Below is a small trained network, with its code and all its weights. Each question gives an input and a class and asks what happens when units are switched off, that is, made to give their printed mean instead of their output.

import numpy as np


def w(rows, s, z=0):
    codes = np.array(rows[::2]) - 128.0
    scale = np.full(codes.shape[1], s)
    scale[-1] = z or s
    return codes * scale


def norm(h):
    return h / np.sqrt((h * h).mean(-1, keepdims=True) + 1e-5)


def f(y):
    return np.maximum(y, 0)


def log_softmax(a):
    a = a - a.max(-1, keepdims=True)
    return a - np.log(np.exp(a).sum(-1, keepdims=True))


def net(x, mask):
    res = np.array(x, float).reshape(1, 3) / 4 @ E
    u = 0
    for l in range(4):
        y = f(norm(res) @ A[l][:, :-1].T + A[l][:, -1])
        res = res + np.where(mask[u : u + 7], y, B[l][:, -1]) @ B[l][:, :-1]
        u += 7
    return log_softmax(norm(res)[-1] @ U[:, :-1].T + U[:, -1])


A, B = {}, {}
E = w([
[208,53,186,143,78,123,103,51,11],'x0',
[209,45,209,142,189,124,106,142,167],'x1',
[209,147,204,153,68,103,176,227,110],'x2',
],0.013)
A[0] = w([
[100,141,126,131,145,126,122,156,252,40],'L0N1',
[78,211,91,130,91,131,128,138,77,1],'L0N2',
[169,132,164,134,103,130,117,155,76,84],'L0N3',
[206,77,186,128,117,127,129,159,70,204],'L0N4',
[122,67,123,131,136,132,116,1,29,230],'L0N5',
[149,100,137,126,108,127,119,81,23,12],'L0N6',
[176,46,164,130,158,130,114,77,102,76],'L0N7',
],0.026,0.0052)
B[0] = w([
[130,142,78,106,164,150,132,138,178,202],'L0N1',
[98,118,88,114,74,111,147,169,92,197],'L0N2',
[160,125,162,142,78,98,165,118,129,189],'L0N3',
[135,128,171,160,54,105,157,49,132,241],'L0N4',
[238,59,178,95,94,109,147,24,139,253],'L0N5',
[134,172,82,240,166,75,149,4,132,211],'L0N6',
[164,46,164,152,97,46,148,85,99,207],'L0N7',
],0.034,0.028)
A[1] = w([
[98,121,158,128,155,146,138,119,97,8],'L1N1',
[144,135,87,130,169,164,134,199,209,182],'L1N2',
[94,95,55,129,166,92,103,18,101,155],'L1N3',
[121,164,136,126,73,182,148,131,169,31],'L1N4',
[157,146,167,149,111,100,167,226,156,15],'L1N5',
[214,159,179,93,157,133,134,255,112,1],'L1N6',
[126,127,172,153,254,158,62,99,193,31],'L1N7',
],0.029,0.0029)
B[1] = w([
[84,159,171,119,124,97,157,103,153,128],'L1N1',
[128,150,121,123,194,120,129,181,194,245],'L1N2',
[246,155,163,65,116,167,153,82,157,254],'L1N3',
[119,175,124,97,112,50,134,64,143,169],'L1N4',
[110,147,146,74,149,74,161,35,197,154],'L1N5',
[121,64,166,129,180,157,114,78,188,137],'L1N6',
[126,5,231,157,253,248,71,92,119,165],'L1N7',
],0.021,0.02)
A[2] = w([
[172,168,253,227,95,111,145,60,85,47],'L2N1',
[153,147,171,175,130,105,105,201,97,3],'L2N2',
[87,75,183,136,142,75,84,173,145,94],'L2N3',
[103,98,178,203,109,100,141,37,131,74],'L2N4',
[100,199,77,169,111,116,136,239,107,139],'L2N5',
[91,134,136,187,15,76,128,103,25,171],'L2N6',
[187,138,96,242,137,99,101,128,87,42],'L2N7',
],0.027,0.0025)
B[2] = w([
[206,116,38,117,109,106,54,85,118,253],'L2N1',
[171,119,104,145,111,85,111,167,154,128],'L2N2',
[145,165,183,132,107,130,100,108,158,132],'L2N3',
[151,153,78,168,82,107,169,97,122,227],'L2N4',
[69,174,142,123,83,93,157,158,95,155],'L2N5',
[123,26,253,103,178,153,125,173,97,208],'L2N6',
[129,132,125,92,122,131,145,87,164,157],'L2N7',
],0.026,0.042)
A[3] = w([
[114,154,43,84,89,183,145,193,106,6],'L3N1',
[184,103,94,196,132,38,70,181,80,19],'L3N2',
[108,159,155,182,91,229,120,106,89,50],'L3N3',
[138,142,88,117,41,140,122,64,87,247],'L3N4',
[188,135,4,109,149,191,8,142,90,19],'L3N5',
[134,181,71,188,73,113,16,107,120,207],'L3N6',
[93,124,127,229,127,150,115,45,83,132],'L3N7',
],0.027,0.0021)
B[3] = w([
[144,129,96,150,65,70,138,87,123,162],'L3N1',
[107,229,143,81,149,216,110,73,96,173],'L3N2',
[112,76,43,152,198,97,88,144,101,128],'L3N3',
[113,93,122,177,141,85,87,62,92,251],'L3N4',
[26,143,228,252,139,132,69,134,105,143],'L3N5',
[144,132,124,90,124,236,153,148,109,164],'L3N6',
[103,80,117,126,104,92,112,131,183,191],'L3N7',
],0.025,0.028)
U = w([
[80,215,139,195,136,242,23,130,26,15],'0',
[146,200,129,162,117,246,98,199,53,3],'1',
[136,146,134,129,247,200,102,152,226,91],'2',
[71,98,200,110,77,132,145,207,38,85],'3',
[65,220,65,100,97,80,175,188,173,107],'4',
[201,90,166,144,78,113,124,28,102,205],'5',
],0.014,0.0057)

Each question gives the input, the list of numbers given to net, and the class t.
The units are the neurons (one row each of A and B). Each row of codes is followed by its name. A weight is (code - 128) times the scale printed after its matrix; where a second scale follows, it is the last column's (A, B and U).
mask holds one flag per neuron, layer by layer. A switched-off neuron (its flag False) gives its mean, the last column of its row in B, instead of its output. The means were averaged over made-up inputs and are rounded, as every weight is.
A unit's drop is (log p(t) with every unit on - log p(t) with that unit switched off) / (log p(t) with every unit on - log p(t) with every unit switched off).
unit that matters most: the unit with the biggest drop
top k neurons: the k neurons with the biggest drops, biggest first
top k neurons in layer l: the k neurons of layer l with the biggest drops, biggest first
drop when u is switched off: that unit's drop, to one decimal
input [-2,-2,2], class 4: unit that matters most -> L0N5
input [-4,-6,-3], class 4: top 2 neurons -> [L0N5, L0N4]
input [-2,-7,-2], class 3: top 2 neurons -> [L0N2, L0N5]
input [-6,-1,-5], class 2: top 2 neurons in layer 0 -> [L0N1, L0N3]
input [-2,1,-6], class 2: top 2 neurons -> [L0N4, L0N7]
input [-6,-1,0], class 4: top 2 neurons -> [L0N6, L0N5]
input [-6,-1,4], class 4: top 2 neurons -> [L0N6, L0N5]
input [-4,-5,-1], class 4: top 2 neurons -> [L0N5, L0N4]
input [-7,0,5], class 2: top 2 neurons -> [L0N4, L0N2]
input [-2,-6,-1], class 3: top 3 neurons in layer 0 -> [L0N2, L0N5, L0N1]
input [-7,-6,-7], class 4: top 2 neurons -> [L0N5, L0N4]
input [-5,-2,4], class 4: drop when L0N5 is switched off -> 0.2
input [-2,-5,-1], class 3: drop when L0N5 is switched off -> 0.2
input [-6,2,-1], class 2: drop when L2N1 is switched off -> 0.0
input [-2,-4,2], class 4: drop when L0N7 is switched off -> 0.6
input [-6,0,-4], class 2: unit that matters most -> L0N1
